Here is a tiny trained network, its code and every weight. The questions are about switching its units off for an input and a class, where a switched-off unit gives its printed mean instead of its output.

import numpy as np


def w(rows, s, z=0):
    codes = np.array(rows[::2]) - 128.0
    scale = np.full(codes.shape[1], s)
    scale[-1] = z or s
    return codes * scale


def f(y):
    return y / 2 * (1 + np.tanh(0.7978845608 * (y + 0.044715 * y**3)))


def log_softmax(a):
    a = a - a.max(-1, keepdims=True)
    return a - np.log(np.exp(a).sum(-1, keepdims=True))


def net(x, mask):
    res = np.array(x, float).reshape(1, 5) / 4 @ E
    y = f(res @ A[0][:, :-1].T + A[0][:, -1])
    res = res + np.where(mask, y, B[0][:, -1]) @ B[0][:, :-1]
    return log_softmax(res[-1] @ U[:, :-1].T + U[:, -1])


A, B = {}, {}
E = w([
[172,232,58],'x0',
[125,122,1],'x1',
[156,81,82],'x2',
[247,132,107],'x3',
[36,84,120],'x4',
],0.0069)
A[0] = w([
[100,79,81,251],'n0',
[190,213,133,188],'n1',
[188,140,179,100],'n2',
[120,124,100,90],'n3',
[190,109,145,81],'n4',
[191,175,137,75],'n5',
[11,241,68,212],'n6',
[158,48,129,208],'n7',
[127,134,194,111],'n8',
[192,196,140,117],'n9',
[97,42,59,253],'n10',
[137,106,218,188],'n11',
[113,79,169,187],'n12',
[101,143,26,46],'n13',
[100,69,79,246],'n14',
[80,161,243,182],'n15',
[159,176,137,176],'n16',
[146,16,198,143],'n17',
[3,115,145,178],'n18',
[70,150,139,153],'n19',
[128,122,58,98],'n20',
[151,90,114,232],'n21',
[155,212,52,228],'n22',
[125,159,150,134],'n23',
[209,176,203,114],'n24',
],0.012,0.0042)
B[0] = w([
[160,130,188,191],'n0',
[64,66,134,218],'n1',
[113,151,130,156],'n2',
[140,140,133,128],'n3',
[113,137,92,143],'n4',
[91,106,88,166],'n5',
[111,37,40,248],'n6',
[152,176,150,171],'n7',
[155,138,124,156],'n8',
[87,91,108,187],'n9',
[151,133,192,210],'n10',
[191,122,167,196],'n11',
[178,145,133,178],'n12',
[176,91,172,179],'n13',
[150,126,185,192],'n14',
[172,159,130,225],'n15',
[103,86,137,171],'n16',
[206,167,159,202],'n17',
[124,128,3,230],'n18',
[130,125,79,164],'n19',
[166,150,165,161],'n20',
[134,154,160,167],'n21',
[125,56,210,255],'n22',
[118,126,122,138],'n23',
[60,130,142,188],'n24',
],0.021,0.0086)
U = w([
[37,149,184,191],'0',
[231,134,169,188],'1',
[220,181,159,114],'2',
[220,60,159,2],'3',
[97,221,56,28],'4',
[226,38,81,203],'5',
[217,151,3,103],'6',
],0.0077,0.0083)

Each question gives the input, the list of numbers given to net, and the class t.
The units are the neurons (one row each of A and B). Each row of codes is followed by its name. A weight is (code - 128) times the scale printed after its matrix; where a second scale follows, it is the last column's (A, B and U).
mask holds one flag per neuron, in row order. A switched-off neuron (its flag False) gives its mean, the last column of its row in B, instead of its output. The means were averaged over made-up inputs and are rounded, as every weight is.
A unit's drop is (log p(t) with every unit on - log p(t) with that unit switched off) / (log p(t) with every unit on - log p(t) with every unit switched off).
The circuit of an input: a set's keep is (log p(t) with only the set's units on - log p(t) with every unit switched off) / (log p(t) with every unit on - log p(t) with every unit switched off). Starting from the 12 units with the biggest drops (on a tie, the unit counted first), units are removed one at a time, each time the one whose removal leaves the highest keep (on an exact tie, the one counted first), for as long as the keep stays at least 0.8.
units of the circuit, in order: the units of the circuit, biggest drop first
unit that matters most: the unit with the biggest drop
top k neurons: the k neurons with the biggest drops, biggest first
drop when u is switched off: that unit's drop, to one decimal
input [-7,6,0,-5,1], class 2: unit that matters most => n10
input [-6,-8,1,8,3], class 1: top 2 neurons => n11; n18
input [2,6,-1,-1,1], class 3: units of the circuit, in order => n18; n22
input [-5,-5,-6,0,3], class 6: units of the circuit, in order => n18; n22
input [5,4,5,1,-1], class 3: units of the circuit, in order => n22; n18
input [8,-4,-8,-6,-4], class 5: top 2 neurons => n6; n15
input [-5,7,-1,-4,-8], class 1: units of the circuit, in order => n6; n18
input [-5,-1,-6,6,-4], class 0: units of the circuit, in order => n24; n6
input [-7,-2,-6,-1,1], class 2: top 2 neurons => n6; n17
input [-2,-7,-2,2,7], class 1: top 3 neurons => n6; n11; n17
input [0,5,-7,-5,5], class 6: top 3 neurons => n18; n22; n1
input [3,-6,8,-2,2], class 1: top 2 neurons => n6; n18
input [6,3,3,6,5], class 3: top 2 neurons => n22; n18
input [-7,2,-2,-8,7], class 6: units of the circuit, in order => n18
input [-3,-8,2,3,2], class 1: top 2 neurons => n11; n18
input [0,-7,6,-5,1], class 1: top 3 neurons => n6; n11; n17
input [-4,1,-6,2,3], class 6: top 3 neurons => n22; n18; n13
input [2,-7,7,0,0], class 1: top 3 neurons => n6; n18; n11
input [-4,-5,3,-2,-6], class 2: top 2 neurons => n22; n6
input [-7,6,3,-7,-1], class 2: top 2 neurons => n10; n22
input [-1,-6,0,7,-5], class 0: unit that matters most => n24
input [-5,2,-7,0,-3], class 1: top 2 neurons => n6; n18
input [1,1,0,5,4], class 1: drop when n15 is switched off => -0.1
input [-3,-6,3,-5,0], class 2: drop when n6 is switched off => 0.4
input [2,-8,-8,-7,-4], class 6: drop when n22 is switched off => 0.2
input [0,-4,-7,2,6], class 6: drop when n22 is switched off => 0.2
